Below are the code and all the weights of a small trained network. Each question names an input and a target symbol and asks about switching units off, where a switched-off unit gives its printed mean instead of its output.

import numpy as np


def w(rows, s, z=0):
    codes = np.array(rows[::2]) - 128.0
    scale = np.full(codes.shape[1], s)
    scale[-1] = z or s
    return codes * scale


def f(y):
    return y / 2 * (1 + np.tanh(0.7978845608 * (y + 0.044715 * y**3)))


def softmax(a):
    e = np.exp(a - a.max(-1, keepdims=True))
    return e / e.sum(-1, keepdims=True)


def log_softmax(a):
    a = a - a.max(-1, keepdims=True)
    return a - np.log(np.exp(a).sum(-1, keepdims=True))


def net(x, mask):
    ids = ['ΔΘαεζηπσφω'.index(c) for c in x.split()]
    T = len(ids)
    res = E[ids] + P[:T]
    u = 0
    for l in range(2):
        q, k, v = (res @ M[l].T for M in (Q, K, V))
        z = softmax(np.where(np.tri(T) > 0, q @ k.T / 2**0.5, -1e9)) @ v
        res = res + np.where(mask[u], z, O[l][:, -1]) @ O[l][:, :-1]
        u += 1
        y = f(res @ A[l][:, :-1].T + A[l][:, -1])
        res = res + np.where(mask[u : u + 8], y, B[l][:, -1]) @ B[l][:, :-1]
        u += 8
    return log_softmax(res[-1] @ U[:, :-1].T + U[:, -1])


Q, K, V, O, A, B = {}, {}, {}, {}, {}, {}
E = w([
[125,136,119,165,111,211,103,199,61],'Δ',
[148,123,167,166,180,119,123,129,40],'Θ',
[125,88,160,137,202,248,131,107,112],'α',
[143,73,82,131,191,155,184,141,105],'ε',
[158,55,175,86,82,131,136,134,86],'ζ',
[142,31,144,206,141,104,122,123,95],'η',
[216,165,93,151,163,111,118,107,106],'π',
[172,149,137,154,113,172,53,121,181],'σ',
[169,140,77,97,96,121,146,149,170],'φ',
[143,109,148,78,180,153,117,133,193],'ω',
],0.014)
P = w([
[36,115,58,65,121,186,46,55,53],'0',
[85,89,47,80,145,176,42,70,56],'1',
[121,73,44,95,153,149,41,78,70],'2',
[126,81,66,109,150,159,67,107,81],'3',
[147,78,82,119,154,160,82,118,91],'4',
[158,79,98,133,150,158,97,134,107],'5',
[173,85,114,142,146,155,109,146,118],'6',
[192,91,134,152,143,148,124,151,127],'7',
[198,101,147,158,144,148,136,174,142],'8',
[213,102,161,170,140,153,152,186,152],'9',
[222,103,181,180,142,144,166,194,165],'10',
[239,111,199,186,140,146,182,207,174],'11',
[239,113,203,203,142,150,193,226,180],'12',
[254,119,220,212,138,146,213,233,183],'13',
],0.007)
Q[0] = w([
[252,27,130,154,167,180,103,138,94],'0.h0',
[132,111,156,132,148,176,146,181,102],'0.h0',
],0.015)
K[0] = w([
[224,155,175,169,114,100,142,183,254],'0.h0',
[197,109,212,156,151,76,222,186,127],'0.h0',
],0.0083)
V[0] = w([
[78,2,165,162,86,96,174,142,51],'0.h0',
[106,74,162,84,14,164,61,156,175],'0.h0',
],0.0072)
O[0] = w([
[30,125,108,194,140,52,224,83,190,2],'0.h0',
[103,1,63,169,41,166,74,216,182,187],'0.h0',
],0.0065,0.0026)
A[0] = w([
[149,128,65,148,109,120,141,155,150,214],'0.n0',
[171,97,191,189,121,141,99,155,2,241],'0.n1',
[170,83,124,215,82,165,117,184,111,220],'0.n2',
[178,153,108,23,129,143,111,156,74,191],'0.n3',
[152,80,110,152,90,112,133,139,74,200],'0.n4',
[151,151,140,84,137,124,145,150,169,187],'0.n5',
[154,126,88,199,220,112,173,98,85,252],'0.n6',
[121,34,105,115,197,158,148,148,183,219],'0.n7',
],0.008,0.0039)
B[0] = w([
[157,117,52,101,64,100,133,169,149,153],'0.n0',
[117,120,158,187,153,111,91,216,72,251],'0.n1',
[134,116,87,175,131,143,134,218,142,238],'0.n2',
[186,120,124,1,97,93,100,175,64,187],'0.n3',
[92,105,124,147,91,73,94,206,133,174],'0.n4',
[189,61,153,79,115,108,143,118,164,138],'0.n5',
[160,151,67,126,239,67,137,135,71,179],'0.n6',
[111,63,88,113,197,136,159,110,165,184],'0.n7',
],0.0063,0.013)
Q[1] = w([
[64,191,209,172,83,131,207,90,136],'1.h0',
[254,76,125,253,239,127,100,254,51],'1.h0',
],0.0071)
K[1] = w([
[1,155,84,167,150,140,75,143,25],'1.h0',
[251,116,191,167,144,139,237,181,182],'1.h0',
],0.0046)
V[1] = w([
[93,9,169,13,231,184,101,33,202],'1.h0',
[159,130,46,1,26,16,196,110,188],'1.h0',
],0.0045)
O[1] = w([
[175,125,185,103,195,125,122,186,225,14],'1.h0',
[216,2,143,167,110,140,156,109,110,6],'1.h0',
],0.0095,0.0014)
A[1] = w([
[221,53,120,166,123,123,128,87,123,198],'1.n0',
[192,111,181,115,161,103,112,150,182,122],'1.n1',
[75,192,74,121,117,156,141,81,121,180],'1.n2',
[191,110,99,157,118,186,81,160,135,6],'1.n3',
[114,82,116,138,3,131,107,159,162,200],'1.n4',
[83,119,214,176,155,159,66,143,85,146],'1.n5',
[130,93,147,75,130,119,182,160,86,207],'1.n6',
[122,90,197,138,114,67,139,162,184,239],'1.n7',
],0.0073,0.0019)
B[1] = w([
[151,176,130,148,94,94,137,34,185,208],'1.n0',
[92,102,175,103,94,73,114,112,156,188],'1.n1',
[175,111,124,26,1,62,178,172,137,135],'1.n2',
[173,142,106,94,108,113,151,146,177,251],'1.n3',
[80,157,149,182,110,175,90,64,158,210],'1.n4',
[205,94,177,148,164,203,92,82,137,204],'1.n5',
[79,42,135,108,87,156,168,122,72,187],'1.n6',
[48,92,170,118,111,98,80,119,103,161],'1.n7',
],0.0077,0.012)
U = w([
[14,82,180,117,53,137,116,114,75,100],'Δ',
[171,184,119,78,94,31,111,136,85,59],'Θ',
[137,254,146,142,155,154,46,87,218,251],'α',
[141,122,142,105,220,234,201,103,156,204],'ε',
[46,84,100,241,183,100,115,104,160,80],'ζ',
[72,96,54,132,165,71,219,158,142,207],'η',
[135,120,193,115,161,103,104,94,19,138],'π',
[138,119,74,121,94,184,111,217,114,88],'σ',
[189,99,121,163,92,147,165,35,138,162],'φ',
[144,112,187,75,123,71,121,159,183,48],'ω',
],0.0058,0.0033)

Each question gives the input, a string of symbols that net reads in full, and the target symbol t.
The units are the heads (2 rows each of Q, K, V and O) and the neurons (one row each of A and B). Each row of codes is followed by its name. A weight is (code - 128) times the scale printed after its matrix; where a second scale follows, it is the last column's (O, A, B and U).
mask holds one flag per unit, layer by layer, with each layer's heads first. A switched-off unit (its flag False) gives its mean, the last column of its rows in O or B, instead of its output. The means were averaged over made-up inputs and are rounded, as every weight is.
A unit's drop is (log p(t) with every unit on - log p(t) with that unit switched off) / (log p(t) with every unit on - log p(t) with every unit switched off).
most important unit: the unit with the biggest drop
top k neurons: the k neurons with the biggest drops, biggest first
top k neurons in layer l: the k neurons of layer l with the biggest drops, biggest first
input φ π α, target φ: top 2 neurons in layer 0 => [0.n1, 0.n3]
input ζ Δ Δ α Δ Θ Δ α, target α: most important unit => 1.h0
input ε Θ Δ Δ Θ Θ ω σ Δ η φ Θ, target φ: top 2 neurons in layer 0 => [0.n0, 0.n1]
input ω ε η Δ Θ α ω Δ Δ ζ η π, target Θ: top 2 neurons => [1.n5, 1.n4]
input ε ζ η, target η: top 3 neurons => [1.n4, 0.n6, 1.n5]
input φ σ Δ Δ ω φ ε ζ Δ σ π φ Δ α, target φ: top 3 neurons => [0.n5, 0.n1, 1.n0]
input Δ π ε, target π: top 2 neurons in layer 0 => [0.n2, 0.n3]
input σ η ζ ζ ζ ω ζ, target ω: top 2 neurons => [0.n1, 0.n7]
input η α α ε φ ω α Θ Δ φ σ ω σ, target ω: top 2 neurons => [0.n5, 1.n1]
input Θ ζ ω ζ π ζ ω η α Δ η η Θ, target η: top 3 neurons => [0.n6, 1.n4, 1.n2]
input Θ σ ζ σ Θ Θ φ α α α φ Δ, target φ: top 3 neurons => [1.n0, 0.n1, 0.n0]
input ε α Θ π σ ε π ζ Δ π π, target π: top 2 neurons => [1.n3, 0.n2]
input α σ α φ Δ σ α Δ ζ π φ σ, target φ: top 3 neurons in layer 0 => [0.n1, 0.n5, 0.n0]
input α σ Θ ω ω Θ, target ω: top 4 neurons => [1.n1, 0.n1, 0.n7, 0.n2]
input Δ π α η σ π φ Δ σ Θ, target σ: most important unit => 0.n2
input ε Δ Δ φ ζ Δ, target φ: top 3 neurons => [0.n1, 1.n0, 0.n0]
input Θ Δ α ζ Δ, target ζ: top 2 neurons => [0.n3, 1.n4]
input Δ Δ Δ σ φ π, target φ: top 2 neurons => [1.n0, 0.n1]
input Θ σ Θ ζ Θ Δ η Δ ω π Δ, target ω: top 2 neurons in layer 1 => [1.n1, 1.n3]
input σ α ε σ ζ Θ π η, target π: top neuron in layer 0 => [0.n1]
input ζ π φ η ζ α α η Δ σ Δ ε, target η: top 2 neurons in layer 0 => [0.n7, 0.n6]
input η Θ Θ Θ, target Θ: top 4 neurons in layer 1 => [1.n2, 1.n4, 1.n6, 1.n7]
input η Θ Δ ω π φ α Θ σ Δ ζ, target Δ: top 2 neurons in layer 0 => [0.n6, 0.n4]
input Θ σ η Θ Δ ω Δ ε, target ω: top 2 neurons in layer 0 => [0.n1, 0.n5]
